[  0   1   7   0  -1   1   4  54   8   1   0   4 -19   1  -1   2 -55   7
  36   1  -2  -3  -8  -1   2  52] -> T
[  0   2 -60  -3 -24   0   5   1 -35  -2   1   2   2   2  21  -1   5  42
   9  -4   5   6  -2   2   0  -2] -> R
[  0   2 -60  -3 -24   0   5   1 -35  -2   1   2   2   2  21  -1   5  42
   9  -4   5   6 -59  -2   2  -3] -> W
[ 2  1 -3  2  1 -1  1  1 -3  3  1  2  3  0  3  2  3  1  2  0  3  4 -3  0
  2 -2] -> G
[ 1  0  1  0  1  0  1  2  1 -1  0  0 -1  0  1  0 -3  1  1  0 -2  0  0  1
 -1  3] -> J
[ 42 -37   7  32   4 -27  40  14  10  32 -32   0   0 -35  -3  25   1   0
   7 -31  -5  -6  -6 -20 -37   2] -> C
asked: [  0   1   7   0  -1   1   4  54   8   1   0   4 -19   1  -1   2 -55   7
  36   1  -2  -3  -8  -1   2  52]	T
tail: [ -4   5   6 -59]	[-2  2 -3]

[-36  26   7  -4]  L
[-15   4  17  -8]  F
[ 31 -10   3   7]  E
[-6  1 12 -1]  H
[11 15 16  9]  U
[-7  3  4 -5]  V
[ -1 -32 -46 -11]  M
[-8  1  7 -2]  P
[-5  7 22  1]  K
[ 27 -40 -20  -7]  S
asked: [3 4]	V
tail: [ -1 -32]	[-46 -11]
asked: [ 7 -2]	P
asked: [ 31 -10]	E

[  1   4  23 -33   5   6  16  -8  -1   7  -2  15 -10  -5   8 -15] : figil
[ -9  -6 -20  13  -1 -17  -7   7 -10  -5   9  -9 -10  -1  -6   4] : pafes
[-14 -11 -23  26  -4   8  12  -5 -13   7 -13  -3   1  11  -1  -2] : Magim
[ -4   2  43  34  -1 -17  -6   2  -5   2  -4   7   0  -5 -15   5] : kele
[ -6  -3   2 -17   1 -22 -23 -19 -13   7 -12  -5  18   2  -9  -7] : tadug
[ 12   1   7  -2  -7   5  14  -1 -26  -4   7  -5 -10  -4 -13  11] : vaza
[ 1 -2 10 21  1 15  1  2 12 -1 10 -4  5 -8 -5 -1] : gib
[16 -9  4  4 -3  2  2  5 -3  6 17 -7 10 -5 10 -1] : Tiv
[  1   2 -20   9  -1   7  13 -17  -5 -10  -7  14   4  -9  13 -10] : vomol
tail: [-13   7 -13]	[-3  1 11 -1 -2]
asked: [-20   9  -1   7  13 -17  -5 -10  -7]	vomol

[ 19  24 -36 -39  -7 -20] : megaz
[ 36  41 -27 -20  43  25] : bis
[-15 -35  14   4   3 -16] : popi
[ 35 -35 -16   4   3  14] : beko
[ 39  45  -9   0 -26   6] : vavez
[-22 -13 -40 -11  -6  17] : lopuv
[ 2 10 25 14  2  3] : lekid
[ 19  24 -36 -36  -3 -22] : zak
[ 5 47  7 -5  9 10] : Bikil
asked: [ 19  24 -36 -39  -7 -20]	megaz
asked: [-35  14   4   3 -16]	popi
asked: [ 36  41 -27 -20  43]	bis
tail: [ 41 -27 -20  43]	[25]
asked: [ 24 -36 -39  -7]	megaz
asked: [-22 -13]	lopuv

[-34  22 -10   0 -39  -9  14 -11  18 -59]  A
[-34 -11  14  22  -9   0 -39  18 -10 -59]  Q
[-49   4   3 -39  -9   1  -9  -2 -16 -40]  X
asked: [ 22 -10   0 -39  -9  14 -11  18]	A
tail: [-9  0]	[-39  18 -10 -59]

[-49 -12   3 -49  12  -9]  rilo
[58  1 44  6  6 34]  Dugad
[ 44   6   1   6  58 -37]  toru
[-12 -49   3 -49  35 -23]  rir
[ 44  39  -4  39  35 -16]  ridep
[44 62 -4 62 12 -9]  lam
[  7  40  -4  39 -57  34]  zutir
asked: [-12 -49   3 -49]	rir
tail: [39 -4 39]	[ 35 -16]
asked: [44  6  1  6 58]	toru
asked: [-49 -12   3 -49  12  -9]	rilo
asked: [ -4  39  35 -16]	ridep
tail: [  3 -49  35]	[-23]

[  9  15   0   4  12 -13 -18 -12] = zev
[ 16  18 -20  20   3 -23 -29 -28] = Bugug
[-17   8   3  -8   6   3  13  10] = Sokev
[ 12  17  -7   2  12 -12 -20 -13] = fivit
[-13 -12   6   3  -7  -6  13  14] = bamom
[ 10   9 -13  17  -1 -14 -15 -17] = Mirob
[-52   8  15  -1 -14 -15  17  -7] = Rozuk
[ 17  18  -7   4 -36 -28  15  33] = Bos
[-40 -18  23 -31  24  47  16  -6] = dazud
[ 13  13  -2   8  10 -13 -20  -9] = bef
[ -3 -37  38  -2  28  19 -20 -14] = Puv
[-8  3  4 -2  9  0 -2 -1] = zite
tail: [-8  6  3 13]	[10]
asked: [-20  20   3]	Bugug
asked: [-13 -12   6   3  -7  -6  13  14]	bamom
tail: [ -3 -37]	[ 38  -2  28  19 -20 -14]
asked: [ 17  -1 -14 -15]	Mirob
tail: [ -7   2  12 -12]	[-20 -13]

[-11  30  -8  21   0  -7  24 -23   7  -4] = terol
[ 24   0  32  -6   4 -23 -20  29  33 -16] = bedif
[ 17 -10 -14  -5  -3  -2  10  -1 -11 -17] = fop
[ 30 -11  -8   1  21   4  47 -34 -11 -18] = Lal
[-48  21 -24   8  -1  30  39 -55 -13  42] = vupa
[-38  33  10   8  -1  -7  10 -33  11  16] = Mor
asked: [-48  21 -24   8  -1  30  39 -55 -13  42]	vupa
tail: [-38  33  10]	[  8  -1  -7  10 -33  11  16]
asked: [-11  30  -8  21   0  -7]	terol
asked: [ 10 -33]	Mor
tail: [ 17 -10 -14  -5]	[ -3  -2  10  -1 -11 -17]
tail: [-1 -7]	[ 10 -33  11  16]

